Below are the code and all the weights of a small trained network. Each question names an input and a class and asks about switching units off, where a switched-off unit gives its printed mean instead of its output.

import numpy as np


def w(rows, s, z=0):
    codes = np.array(rows[::2]) - 128.0
    scale = np.full(codes.shape[1], s)
    scale[-1] = z or s
    return codes * scale


def f(y):
    return np.maximum(y, 0)


def log_softmax(a):
    a = a - a.max(-1, keepdims=True)
    return a - np.log(np.exp(a).sum(-1, keepdims=True))


def net(x, mask):
    res = np.array(x, float).reshape(1, 8) / 4 @ E
    y = f(res @ A[0][:, :-1].T + A[0][:, -1])
    res = res + np.where(mask, y, B[0][:, -1]) @ B[0][:, :-1]
    return log_softmax(res[-1] @ U[:, :-1].T + U[:, -1])


A, B = {}, {}
E = w([
[111,154,143,133,117,131],'x0',
[96,158,13,157,96,123],'x1',
[132,108,116,119,135,129],'x2',
[116,121,124,117,128,135],'x3',
[133,136,133,135,127,125],'x4',
[186,146,102,139,154,254],'x5',
[137,128,129,133,129,123],'x6',
[92,46,140,219,57,175],'x7',
],0.012)
A[0] = w([
[180,199,80,66,153,138,181],'n1',
[144,126,165,112,157,192,143],'n2',
[112,48,220,135,93,129,161],'n3',
[115,143,99,160,165,147,84],'n4',
[103,87,90,216,46,155,61],'n5',
[178,117,208,110,157,217,120],'n6',
[110,157,145,97,112,151,138],'n7',
[110,137,73,136,92,73,135],'n8',
[147,119,143,123,95,170,146],'n9',
[127,104,122,91,98,123,144],'n10',
[143,162,184,59,213,115,214],'n11',
[143,151,88,123,92,155,53],'n12',
[144,89,136,198,99,205,38],'n13',
[81,57,153,184,85,92,126],'n14',
[145,160,114,100,157,161,140],'n15',
[106,171,120,54,179,13,253],'n16',
[114,66,242,80,107,41,241],'n17',
[161,128,188,70,132,148,171],'n18',
[128,180,71,136,135,120,167],'n19',
[109,150,48,133,67,68,139],'n20',
[136,187,2,162,116,187,27],'n21',
[152,102,145,142,98,128,143],'n22',
[85,134,81,129,83,55,103],'n23',
],0.013,0.0041)
B[0] = w([
[117,185,71,103,163,98,207],'n1',
[163,122,133,119,167,163,178],'n2',
[57,205,153,177,104,154,205],'n3',
[134,140,117,116,105,131,149],'n4',
[169,41,128,184,72,152,206],'n5',
[125,108,187,96,190,192,208],'n6',
[145,136,127,126,135,119,140],'n7',
[96,75,121,115,168,125,177],'n8',
[127,142,165,108,130,151,162],'n9',
[131,125,134,144,122,112,141],'n10',
[255,88,79,121,119,133,215],'n11',
[133,134,112,116,93,132,154],'n12',
[108,122,220,81,81,178,200],'n13',
[149,147,93,243,132,123,194],'n14',
[151,153,98,131,149,141,167],'n15',
[129,96,204,14,84,60,249],'n16',
[135,209,111,161,25,105,238],'n17',
[201,102,126,145,132,147,181],'n18',
[97,150,99,103,136,85,179],'n19',
[73,65,115,111,182,108,194],'n20',
[114,162,73,76,35,136,214],'n21',
[100,140,145,145,126,124,153],'n22',
[116,58,119,160,174,104,187],'n23',
],0.032,0.018)
U = w([
[169,128,129,88,11,128,192],'0',
[99,94,136,75,185,62,204],'1',
[201,176,117,93,221,166,100],'2',
[127,221,42,76,112,130,6],'3',
[124,209,124,183,97,117,180],'4',
[100,58,125,191,156,113,19],'5',
[113,135,204,127,166,202,141],'6',
],0.011,0.0015)

Each question gives the input, the list of numbers given to net, and the class t.
The units are the neurons (one row each of A and B). Each row of codes is followed by its name. A weight is (code - 128) times the scale printed after its matrix; where a second scale follows, it is the last column's (A, B and U).
mask holds one flag per neuron, in row order. A switched-off neuron (its flag False) gives its mean, the last column of its row in B, instead of its output. The means were averaged over made-up inputs and are rounded, as every weight is.
A unit's drop is (log p(t) with every unit on - log p(t) with that unit switched off) / (log p(t) with every unit on - log p(t) with every unit switched off).
The circuit of an input: a set's keep is (log p(t) with only the set's units on - log p(t) with every unit switched off) / (log p(t) with every unit on - log p(t) with every unit switched off). Starting from the 12 units with the biggest drops (on a tie, the unit counted first), units are removed one at a time, each time the one whose removal leaves the highest keep (on an exact tie, the one counted first), for as long as the keep stays at least 0.8.
units of the circuit, in order: the units of the circuit, biggest drop first
k most important neurons: the k neurons with the biggest drops, biggest first
drop of u: that unit's drop, to one decimal
input [-3,-7,4,4,3,1,1,3], class 6: units of the circuit, in order -> (n6)
input [4,0,-8,3,-1,3,7,1], class 6: units of the circuit, in order -> (n17, n11)
input [7,1,-4,2,-8,2,-1,0], class 3: units of the circuit, in order -> (n16, n5)
input [7,0,4,-2,4,3,-5,7], class 6: units of the circuit, in order -> (n17, n16)
input [7,8,-6,4,7,0,-3,-6], class 1: 3 most important neurons -> (n20, n17, n16)
input [1,0,-4,-4,0,1,-8,1], class 6: 2 most important neurons -> (n17, n21)
input [3,7,8,3,2,0,8,-8], class 1: 2 most important neurons -> (n16, n17)
input [-5,1,6,0,7,7,6,-4], class 3: 2 most important neurons -> (n21, n1)
input [-8,1,-7,-5,3,-2,2,1], class 5: drop of n21 -> 0.1
input [-4,-6,0,-2,-2,1,-3,-8], class 2: drop of n1 -> 0.2
input [3,-6,3,-4,6,4,-1,7], class 6: drop of n22 -> 0.0
input [6,0,-2,8,2,7,-1,-4], class 2: 2 most important neurons -> (n17, n6)
